Here is a tiny trained network, its code and every weight. The questions are about switching its units off for an input and a class, where a switched-off unit gives its printed mean instead of its output.

import numpy as np


def w(rows, s, z=0):
    codes = np.array(rows[::2]) - 128.0
    scale = np.full(codes.shape[1], s)
    scale[-1] = z or s
    return codes * scale


def f(y):
    return np.maximum(y, 0)


def log_softmax(a):
    a = a - a.max(-1, keepdims=True)
    return a - np.log(np.exp(a).sum(-1, keepdims=True))


def net(x, mask):
    res = np.array(x, float).reshape(1, 6) / 4 @ E
    y = f(res @ A[0][:, :-1].T + A[0][:, -1])
    res = res + np.where(mask, y, B[0][:, -1]) @ B[0][:, :-1]
    return log_softmax(res[-1] @ U[:, :-1].T + U[:, -1])


A, B = {}, {}
E = w([
[55,69,131,84,31,208,123,125],'x0',
[145,64,30,156,70,71,222,132],'x1',
[97,159,114,82,152,111,155,126],'x2',
[153,108,151,147,109,110,93,107],'x3',
[109,155,111,96,145,124,148,126],'x4',
[81,131,139,198,147,169,167,3],'x5',
],0.013)
A[0] = w([
[141,122,91,135,132,76,86,187,185],'n1',
[172,117,152,161,177,133,109,128,151],'n2',
[183,114,116,92,64,96,138,171,210],'n3',
[180,144,69,175,184,95,138,131,208],'n4',
[66,144,159,188,125,140,168,36,228],'n5',
[148,209,162,180,177,118,110,150,198],'n6',
[136,44,4,138,102,75,153,96,204],'n7',
[110,108,98,115,164,122,89,178,166],'n8',
[149,130,141,63,137,182,26,139,253],'n9',
],0.012,0.005)
B[0] = w([
[131,87,75,88,132,112,78,183,199],'n1',
[146,160,155,147,179,118,125,151,175],'n2',
[87,106,71,42,90,103,128,117,220],'n3',
[145,25,136,118,248,49,102,94,210],'n4',
[139,139,127,222,141,153,216,98,241],'n5',
[145,214,98,147,152,90,85,147,210],'n6',
[179,132,125,119,113,127,218,111,255],'n7',
[94,77,148,111,128,127,94,171,173],'n8',
[73,140,168,119,107,147,90,139,228],'n9',
],0.013,0.017)
U = w([
[102,177,150,73,172,50,44,217,215],'0',
[165,254,101,189,211,131,108,104,197],'1',
[23,124,205,61,64,193,75,180,251],'2',
[14,128,225,162,156,239,125,67,165],'3',
[159,64,59,65,173,75,103,158,95],'4',
[138,75,159,148,215,79,174,80,26],'5',
[123,105,93,16,25,148,156,140,88],'6',
[156,172,118,173,29,124,221,175,39],'7',
],0.009,0.0027)

Each question gives the input, the list of numbers given to net, and the class t.
The units are the neurons (one row each of A and B). Each row of codes is followed by its name. A weight is (code - 128) times the scale printed after its matrix; where a second scale follows, it is the last column's (A, B and U).
mask holds one flag per neuron, in row order. A switched-off neuron (its flag False) gives its mean, the last column of its row in B, instead of its output. The means were averaged over made-up inputs and are rounded, as every weight is.
A unit's drop is (log p(t) with every unit on - log p(t) with that unit switched off) / (log p(t) with every unit on - log p(t) with every unit switched off).
The circuit of an input: a set's keep is (log p(t) with only the set's units on - log p(t) with every unit switched off) / (log p(t) with every unit on - log p(t) with every unit switched off). Starting from all 9 units, units are removed one at a time, each time the one whose removal leaves the highest keep (on an exact tie, the one counted first), for as long as the keep stays at least 0.8.
circuit, biggest first: the units of the circuit, biggest drop first
unit that matters most: the unit with the biggest drop
k most important neurons: the k neurons with the biggest drops, biggest first
drop of u: that unit's drop, to one decimal
input [1,8,4,7,6,3], class 7: circuit, biggest first => [n7]
input [7,1,7,-7,1,6], class 7: 3 most important neurons => [n4, n9, n5]
input [3,1,0,-5,2,-1], class 6: 2 most important neurons => [n5, n4]
input [1,5,-7,-7,7,-7], class 6: 2 most important neurons => [n3, n7]
input [1,7,5,-4,-4,-4], class 6: circuit, biggest first => [n7, n3]
input [3,-8,-3,5,-6,0], class 2: 3 most important neurons => [n9, n5, n4]
input [1,5,-5,6,-4,-5], class 6: circuit, biggest first => [n3, n7]
input [5,0,-7,1,-3,-8], class 2: 2 most important neurons => [n9, n7]
input [-8,3,-1,-4,-4,-1], class 4: 2 most important neurons => [n5, n4]
input [3,0,-8,-2,-7,3], class 3: 3 most important neurons => [n7, n6, n4]
input [-2,0,7,-3,8,-1], class 0: 3 most important neurons => [n5, n7, n3]
input [2,-4,-5,2,1,-6], class 2: 2 most important neurons => [n9, n4]
input [-4,-2,3,8,4,1], class 1: 2 most important neurons => [n3, n6]
input [2,-4,5,5,-7,-1], class 2: unit that matters most => n5
input [-1,-1,3,-4,4,2], class 1: drop of n4 => 0.1
input [-8,-5,-4,7,3,-1], class 0: drop of n5 => 0.5
input [-4,-3,-7,2,8,-1], class 0: drop of n5 => 0.9
